Below are the code and all the weights of a small trained network. Each question names an input and a class and asks about switching units off, where a switched-off unit gives its printed mean instead of its output.

import numpy as np


def w(rows, s, z=0):
    codes = np.array(rows[::2]) - 128.0
    scale = np.full(codes.shape[1], s)
    scale[-1] = z or s
    return codes * scale


def f(y):
    return np.maximum(y, 0)


def log_softmax(a):
    a = a - a.max(-1, keepdims=True)
    return a - np.log(np.exp(a).sum(-1, keepdims=True))


def net(x, mask):
    res = np.array(x, float).reshape(1, 8) / 4 @ E
    y = f(res @ A[0][:, :-1].T + A[0][:, -1])
    res = res + np.where(mask, y, B[0][:, -1]) @ B[0][:, :-1]
    return log_softmax(res[-1] @ U[:, :-1].T + U[:, -1])


A, B = {}, {}
E = w([
[173,149,75,116,141],'x0',
[125,174,177,156,84],'x1',
[215,116,80,55,35],'x2',
[236,194,110,181,138],'x3',
[61,255,160,75,138],'x4',
[180,131,195,84,220],'x5',
[138,95,207,43,97],'x6',
[81,104,136,191,181],'x7',
],0.0082)
A[0] = w([
[139,122,169,97,143,72],'N1',
[115,74,86,107,173,158],'N2',
[177,112,94,81,149,98],'N3',
[145,161,65,116,46,215],'N4',
[148,213,121,51,82,252],'N5',
[175,125,173,106,40,87],'N6',
[73,123,140,111,99,84],'N7',
[234,107,114,110,137,83],'N8',
[114,154,54,170,100,155],'N9',
[80,129,105,64,140,145],'N10',
[7,123,120,72,125,180],'N11',
[160,132,99,164,39,145],'N12',
[19,165,122,113,113,102],'N13',
[100,121,83,54,155,150],'N14',
[155,55,175,167,110,135],'N15',
[222,94,134,112,161,145],'N16',
[154,54,79,138,84,111],'N17',
[109,113,133,172,227,147],'N18',
],0.012,0.0034)
B[0] = w([
[130,36,157,140,104,159],'N1',
[98,104,211,116,153,184],'N2',
[171,78,141,79,106,178],'N3',
[141,106,166,81,159,233],'N4',
[135,141,221,125,185,246],'N5',
[54,210,167,163,194,209],'N6',
[166,156,125,153,147,172],'N7',
[248,53,173,104,115,212],'N8',
[227,143,100,112,85,195],'N9',
[195,122,209,81,102,183],'N10',
[169,145,233,215,119,239],'N11',
[69,49,173,12,81,214],'N12',
[161,135,141,78,31,213],'N13',
[148,90,240,106,152,178],'N14',
[84,112,91,121,124,196],'N15',
[125,21,163,63,104,210],'N16',
[75,107,103,143,254,213],'N17',
[82,213,127,154,163,218],'N18',
],0.0075,0.011)
U = w([
[106,199,65,194,86,2],'0',
[246,71,181,127,52,150],'1',
[39,175,146,177,196,179],'2',
[82,68,87,115,111,151],'3',
],0.012,0.0034)

Each question gives the input, the list of numbers given to net, and the class t.
The units are the neurons (one row each of A and B). Each row of codes is followed by its name. A weight is (code - 128) times the scale printed after its matrix; where a second scale follows, it is the last column's (A, B and U).
mask holds one flag per neuron, in row order. A switched-off neuron (its flag False) gives its mean, the last column of its row in B, instead of its output. The means were averaged over made-up inputs and are rounded, as every weight is.
A unit's drop is (log p(t) with every unit on - log p(t) with that unit switched off) / (log p(t) with every unit on - log p(t) with every unit switched off).
k most important neurons: the k neurons with the biggest drops, biggest first
drop when u is switched off: that unit's drop, to one decimal
input [3,2,-2,4,7,-4,-5,-2], class 1: most important neuron -> [N9]
input [-1,2,-4,-6,-3,-7,-6,1], class 0: 2 most important neurons -> [N8 N16]
input [8,-4,-5,0,7,-5,2,3], class 1: 3 most important neurons -> [N13 N6 N17]
input [1,4,-6,-4,-5,-6,-5,1], class 0: 2 most important neurons -> [N9 N5]
input [-8,-4,-3,1,-7,7,-6,-4], class 2: 2 most important neurons -> [N18 N13]
input [7,8,1,0,5,8,2,4], class 2: 3 most important neurons -> [N8 N13 N9]
input [-4,-2,-2,4,-1,-6,6,2], class 3: drop when N8 is switched off -> 0.1
input [-8,-8,-7,-8,7,-6,4,6], class 1: drop when N13 is switched off -> 0.5
input [3,3,-4,2,-7,-8,3,7], class 3: drop when N6 is switched off -> 0.2
input [-2,0,2,3,8,-4,-2,6], class 1: 2 most important neurons -> [N13 N6]
